Below are the code and all the weights of a small trained network. Each question names an input and a class and asks about switching units off, where a switched-off unit gives its printed mean instead of its output.

import numpy as np


def w(rows, s, z=0):
    codes = np.array(rows[::2]) - 128.0
    scale = np.full(codes.shape[1], s)
    scale[-1] = z or s
    return codes * scale


def norm(h):
    return h / np.sqrt((h * h).mean(-1, keepdims=True) + 1e-5)


def f(y):
    return y / 2 * (1 + np.tanh(0.7978845608 * (y + 0.044715 * y**3)))


def log_softmax(a):
    a = a - a.max(-1, keepdims=True)
    return a - np.log(np.exp(a).sum(-1, keepdims=True))


def net(x, mask):
    res = np.array(x, float).reshape(1, 4) / 4 @ E
    u = 0
    for l in range(2):
        y = f(norm(res) @ A[l][:, :-1].T + A[l][:, -1])
        res = res + np.where(mask[u : u + 15], y, B[l][:, -1]) @ B[l][:, :-1]
        u += 15
    return log_softmax(norm(res)[-1] @ U[:, :-1].T + U[:, -1])


A, B = {}, {}
E = w([
[97,156,129,1,41],'x0',
[233,103,106,226,19],'x1',
[175,36,88,124,239],'x2',
[80,159,44,172,101],'x3',
],0.0047)
A[0] = w([
[151,135,64,175,67,185],'0.n0',
[183,125,197,150,133,157],'0.n1',
[182,154,174,88,69,67],'0.n2',
[106,46,169,97,189,157],'0.n3',
[72,207,216,90,120,96],'0.n4',
[187,67,181,143,156,85],'0.n5',
[66,163,193,56,123,146],'0.n6',
[83,161,147,22,115,131],'0.n7',
[103,177,92,151,70,143],'0.n8',
[146,147,222,130,167,112],'0.n9',
[151,117,93,75,84,212],'0.n10',
[95,140,156,253,61,38],'0.n11',
[166,126,121,113,44,86],'0.n12',
[165,100,225,74,151,2],'0.n13',
[154,158,108,107,206,45],'0.n14',
],0.011,0.0028)
B[0] = w([
[134,68,190,173,238,244],'0.n0',
[99,119,54,156,114,182],'0.n1',
[88,94,146,124,172,180],'0.n2',
[175,225,84,125,128,228],'0.n3',
[182,111,61,111,128,246],'0.n4',
[146,90,78,166,25,196],'0.n5',
[164,150,102,122,64,255],'0.n6',
[192,103,139,108,3,255],'0.n7',
[172,81,72,136,119,208],'0.n8',
[96,110,160,225,176,175],'0.n9',
[204,114,125,70,165,192],'0.n10',
[173,128,29,231,80,236],'0.n11',
[156,148,164,97,209,195],'0.n12',
[59,106,95,229,73,175],'0.n13',
[115,143,77,77,194,161],'0.n14',
],0.0077,0.0052)
A[1] = w([
[168,67,201,196,129,193],'1.n0',
[123,87,81,138,124,168],'1.n1',
[108,139,149,101,84,116],'1.n2',
[178,185,123,207,68,103],'1.n3',
[85,8,181,175,132,153],'1.n4',
[181,186,164,109,165,99],'1.n5',
[121,170,160,156,103,195],'1.n6',
[111,127,89,173,112,90],'1.n7',
[73,164,120,139,180,87],'1.n8',
[109,81,143,156,178,150],'1.n9',
[135,102,230,80,152,34],'1.n10',
[90,157,115,139,108,174],'1.n11',
[184,97,116,83,79,143],'1.n12',
[122,145,155,194,50,144],'1.n13',
[115,186,151,78,95,7],'1.n14',
],0.013,0.0018)
B[1] = w([
[78,84,142,90,161,220],'1.n0',
[77,96,191,130,28,196],'1.n1',
[198,118,53,159,120,135],'1.n2',
[130,104,161,159,185,254],'1.n3',
[2,168,124,113,59,179],'1.n4',
[118,103,64,163,199,138],'1.n5',
[141,92,61,89,167,127],'1.n6',
[87,74,80,101,91,189],'1.n7',
[128,229,141,124,201,142],'1.n8',
[91,199,145,55,36,169],'1.n9',
[175,16,217,131,219,128],'1.n10',
[174,137,164,77,147,133],'1.n11',
[82,175,113,58,150,228],'1.n12',
[143,67,131,178,192,187],'1.n13',
[225,144,146,142,141,142],'1.n14',
],0.0065,0.008)
U = w([
[47,129,154,103,111,150],'0',
[239,165,82,34,87,193],'1',
[135,12,68,244,131,156],'2',
[149,174,205,144,111,31],'3',
[125,231,56,137,253,135],'4',
[143,204,224,146,129,1],'5',
[147,172,184,137,134,22],'6',
[155,3,169,58,227,104],'7',
],0.014,0.0096)

Each question gives the input, the list of numbers given to net, and the class t.
The units are the neurons (one row each of A and B). Each row of codes is followed by its name. A weight is (code - 128) times the scale printed after its matrix; where a second scale follows, it is the last column's (A, B and U).
mask holds one flag per neuron, layer by layer. A switched-off neuron (its flag False) gives its mean, the last column of its row in B, instead of its output. The means were averaged over made-up inputs and are rounded, as every weight is.
A unit's drop is (log p(t) with every unit on - log p(t) with that unit switched off) / (log p(t) with every unit on - log p(t) with every unit switched off).
The circuit of an input: a set's keep is (log p(t) with only the set's units on - log p(t) with every unit switched off) / (log p(t) with every unit on - log p(t) with every unit switched off). Starting from the 12 units with the biggest drops (on a tie, the unit counted first), units are removed one at a time, each time the one whose removal leaves the highest keep (on an exact tie, the one counted first), for as long as the keep stays at least 0.8.
circuit, biggest first: the units of the circuit, biggest drop first
top k neurons: the k neurons with the biggest drops, biggest first
top k neurons in layer l: the k neurons of layer l with the biggest drops, biggest first
drop of u: that unit's drop, to one decimal
input [2,-2,3,-2], class 1: circuit, biggest first : (0.n3)
input [6,1,3,-8], class 2: top 2 neurons in layer 0 : (0.n13 0.n9)
input [-7,-2,6,0], class 4: top 3 neurons in layer 0 : (0.n7 0.n3 0.n11)
input [6,1,5,6], class 7: top 2 neurons in layer 0 : (0.n11 0.n10)
input [6,4,-8,8], class 2: top 2 neurons in layer 1 : (1.n9 1.n3)
input [-3,-5,4,-7], class 2: top 3 neurons : (0.n5 0.n13 1.n12)
input [5,-1,8,-6], class 2: top 2 neurons : (0.n13 0.n5)
input [-5,-7,-8,6], class 2: circuit, biggest first : (0.n3 1.n13)
input [-4,-3,1,-8], class 2: top 2 neurons : (0.n5 0.n3)
input [-3,-2,5,-3], class 4: top 4 neurons : (0.n7 0.n3 0.n14 0.n11)
input [8,8,-7,-4], class 7: top 3 neurons in layer 0 : (0.n2 0.n0 0.n12)
input [-7,-5,-5,1], class 4: top 4 neurons : (0.n7 0.n5 1.n8 0.n13)
input [8,6,-4,-5], class 7: top 2 neurons in layer 0 : (0.n2 0.n12)
input [0,-3,-2,-7], class 2: circuit, biggest first : (0.n13)
input [2,4,6,7], class 0: top 2 neurons in layer 1 : (1.n4 1.n9)
input [-5,-8,-8,-8], class 2: top 2 neurons : (0.n9 0.n13)
input [2,7,6,-2], class 0: top 2 neurons : (0.n11 1.n4)
input [6,2,2,-2], class 7: top 2 neurons in layer 1 : (1.n10 1.n9)
input [-1,-5,2,-7], class 2: top 2 neurons in layer 0 : (0.n13 0.n9)
input [-5,-5,7,-4], class 4: top neuron : (0.n3)
input [6,6,2,-4], class 7: top 2 neurons in layer 0 : (0.n12 0.n10)
input [-3,0,3,5], class 0: top 2 neurons in layer 0 : (0.n3 0.n12)
input [5,1,7,6], class 7: top 2 neurons : (0.n11 0.n10)
input [-5,-4,5,-2], class 4: drop of 0.n3 : 0.3
input [0,-8,6,3], class 4: drop of 1.n5 : 0.1
